Below are the code and all the weights of a small trained network. Each question names an input and a target symbol and asks about switching units off, where a switched-off unit gives its printed mean instead of its output.

import numpy as np


def w(rows, s, z=0):
    codes = np.array(rows[::2]) - 128.0
    scale = np.full(codes.shape[1], s)
    scale[-1] = z or s
    return codes * scale


def f(y):
    return y / 2 * (1 + np.tanh(0.7978845608 * (y + 0.044715 * y**3)))


def softmax(a):
    e = np.exp(a - a.max(-1, keepdims=True))
    return e / e.sum(-1, keepdims=True)


def log_softmax(a):
    a = a - a.max(-1, keepdims=True)
    return a - np.log(np.exp(a).sum(-1, keepdims=True))


def net(x, mask):
    ids = ['αβγεζθλψω'.index(c) for c in x.split()]
    T = len(ids)
    res = E[ids] + P[:T]
    u = 0
    for l in range(2):
        q, k, v = (res @ M[l].T for M in (Q, K, V))
        z = softmax(np.where(np.tri(T) > 0, q @ k.T / 2**0.5, -1e9)) @ v
        res = res + np.where(mask[u], z, O[l][:, -1]) @ O[l][:, :-1]
        u += 1
        y = f(res @ A[l][:, :-1].T + A[l][:, -1])
        res = res + np.where(mask[u : u + 8], y, B[l][:, -1]) @ B[l][:, :-1]
        u += 8
    return log_softmax(res[-1] @ U[:, :-1].T + U[:, -1])


Q, K, V, O, A, B = {}, {}, {}, {}, {}, {}
E = w([
[151,74,150,131],'α',
[34,70,56,86],'β',
[217,143,187,124],'γ',
[166,154,128,103],'ε',
[251,108,175,84],'ζ',
[140,211,109,162],'θ',
[6,137,51,130],'λ',
[91,138,167,202],'ψ',
[148,220,103,105],'ω',
],0.013)
P = w([
[164,195,106,171],'0',
[134,116,201,51],'1',
[203,56,74,104],'2',
[99,123,94,116],'3',
[81,120,186,86],'4',
[178,107,75,149],'5',
[142,158,136,154],'6',
[111,175,166,89],'7',
[189,104,55,9],'8',
[162,161,179,177],'9',
[77,137,178,83],'10',
],0.014)
Q[0] = w([
[193,102,113,207],'0.h0',
[170,165,254,88],'0.h0',
],0.0081)
K[0] = w([
[170,111,197,73],'0.h0',
[206,145,254,155],'0.h0',
],0.0069)
V[0] = w([
[34,14,254,193],'0.h0',
[136,147,38,141],'0.h0',
],0.0044)
O[0] = w([
[14,33,7,56,1],'0.h0',
[85,214,6,254,148],'0.h0',
],0.0057,0.0038)
A[0] = w([
[136,68,123,250,219],'0.n0',
[102,116,155,53,144],'0.n1',
[113,112,117,93,200],'0.n2',
[115,145,159,159,28],'0.n3',
[85,129,126,203,98],'0.n4',
[110,145,207,29,125],'0.n5',
[107,161,93,137,152],'0.n6',
[90,120,23,126,253],'0.n7',
],0.012,0.004)
B[0] = w([
[162,109,2,121,184],'0.n0',
[109,173,147,221,176],'0.n1',
[210,254,153,199,155],'0.n2',
[150,118,87,200,127],'0.n3',
[101,244,41,168,147],'0.n4',
[49,125,73,173,255],'0.n5',
[165,191,211,159,176],'0.n6',
[181,130,141,90,212],'0.n7',
],0.0094,0.0051)
Q[1] = w([
[244,168,100,88],'1.h0',
[85,200,253,247],'1.h0',
],0.006)
K[1] = w([
[75,137,199,3],'1.h0',
[248,239,195,198],'1.h0',
],0.0072)
V[1] = w([
[215,190,123,208],'1.h0',
[59,131,2,163],'1.h0',
],0.0087)
O[1] = w([
[255,189,133,155,251],'1.h0',
[129,147,52,192,128],'1.h0',
],0.0096,0.019)
A[1] = w([
[79,150,76,178,248],'1.n0',
[105,212,103,75,128],'1.n1',
[136,145,251,94,88],'1.n2',
[49,161,191,160,253],'1.n3',
[132,117,176,139,50],'1.n4',
[130,84,94,85,68],'1.n5',
[95,153,142,131,171],'1.n6',
[171,200,81,105,237],'1.n7',
],0.013,0.0056)
B[1] = w([
[25,119,92,53,143],'1.n0',
[116,98,155,147,159],'1.n1',
[94,50,116,193,155],'1.n2',
[171,70,27,52,132],'1.n3',
[106,137,189,197,128],'1.n4',
[38,254,201,125,128],'1.n5',
[194,102,109,143,128],'1.n6',
[113,109,163,104,252],'1.n7',
],0.0095,0.037)
U = w([
[240,75,28,83,238],'α',
[189,129,127,30,201],'β',
[153,84,112,214,144],'γ',
[124,123,161,183,133],'ε',
[154,28,118,193,156],'ζ',
[199,249,99,194,2],'θ',
[42,254,203,154,104],'λ',
[88,196,89,223,209],'ψ',
[80,144,243,240,86],'ω',
],0.0076,0.0056)

Each question gives the input, a string of symbols that net reads in full, and the target symbol t.
The units are the heads (2 rows each of Q, K, V and O) and the neurons (one row each of A and B). Each row of codes is followed by its name. A weight is (code - 128) times the scale printed after its matrix; where a second scale follows, it is the last column's (O, A, B and U).
mask holds one flag per unit, layer by layer, with each layer's heads first. A switched-off unit (its flag False) gives its mean, the last column of its rows in O or B, instead of its output. The means were averaged over made-up inputs and are rounded, as every weight is.
A unit's drop is (log p(t) with every unit on - log p(t) with that unit switched off) / (log p(t) with every unit on - log p(t) with every unit switched off).
The circuit of an input: a set's keep is (log p(t) with only the set's units on - log p(t) with every unit switched off) / (log p(t) with every unit on - log p(t) with every unit switched off). Starting from the 12 units with the biggest drops (on a tie, the unit counted first), units are removed one at a time, each time the one whose removal leaves the highest keep (on an exact tie, the one counted first), for as long as the keep stays at least 0.8.
units of the circuit, in order: the units of the circuit, biggest drop first
most important unit: the unit with the biggest drop
top k neurons: the k neurons with the biggest drops, biggest first
k most important neurons of layer l: the k neurons of layer l with the biggest drops, biggest first
input ψ α ω ζ ζ ζ ω ω ζ ζ ζ, target ψ: most important unit -> 0.n5
input λ ω ω ζ α ω, target β: units of the circuit, in order -> 1.n2, 0.n1, 0.n5
input ζ λ θ ε ω λ ω α β β θ, target ζ: 2 most important neurons of layer 0 -> 0.n0, 0.n5
input λ θ β ω β, target λ: units of the circuit, in order -> 1.h0, 1.n0, 1.n2
input λ β θ ψ ω γ λ ε, target λ: top 2 neurons -> 1.n0, 0.n6
input ζ ε θ θ λ α β θ ω β θ, target ζ: top 3 neurons -> 1.n3, 1.n2, 0.n0
input θ θ α ω ω θ ω ω θ ω ω, target θ: units of the circuit, in order -> 1.h0, 0.h0, 0.n6
input ω λ ω α ζ ω λ, target λ: top 3 neurons -> 0.n4, 0.n1, 0.n7
input λ ζ ω ω ω ψ, target α: top 2 neurons -> 0.n0, 0.n1
input α β ψ λ ψ α β θ β λ, target λ: 3 most important neurons of layer 1 -> 1.n0, 1.n2, 1.n3
input ω ζ β ω ψ ζ ω ε θ ω β, target ω: top 2 neurons -> 0.n0, 1.n2
input ω θ λ λ γ ω β ψ ω ω λ, target ω: 2 most important neurons of layer 0 -> 0.n6, 0.n5
input λ α ε θ ε, target λ: top 4 neurons -> 1.n0, 0.n4, 0.n6, 1.n2
input ε ζ ω α β ε β θ θ ω, target ω: units of the circuit, in order -> 0.n0, 1.n2, 1.h0
input ω θ θ θ α ψ ω ε, target ω: 2 most important neurons of layer 1 -> 1.n2, 1.n3
input ζ ω α ω ε, target ζ: top 3 neurons -> 1.n2, 1.n3, 0.n0
input λ ζ ψ, target α: most important unit -> 0.n1
input ω ω ω ε β ω ψ, target ψ: units of the circuit, in order -> 0.n0, 0.n4
input α ζ ω θ β, target α: 3 most important neurons of layer 1 -> 1.n3, 1.n7, 1.n6
input ζ ω ω ω ω, target ζ: top 3 neurons -> 1.n2, 1.n3, 0.n0
input ψ ω α β α, target ψ: most important unit -> 1.h0
input ω ω θ ω ζ, target ω: top 3 neurons -> 0.n0, 0.n1, 1.n2
input ω ω α λ ω θ λ ω ζ θ ε, target ω: top 2 neurons -> 0.n0, 1.n2
input ψ ω γ ψ ψ ω λ θ θ ω γ, target ψ: top 2 neurons -> 0.n5, 0.n4
input ζ α ω β ψ γ θ β ω ω α, target ζ: 2 most important neurons of layer 0 -> 0.n0, 0.n4
input θ θ ζ λ β λ, target β: top 3 neurons -> 0.n7, 0.n2, 1.n2
input ζ θ λ α γ, target ζ: 2 most important neurons of layer 1 -> 1.n3, 1.n2
input ω λ ε α α θ α, target α: most important unit -> 1.n7
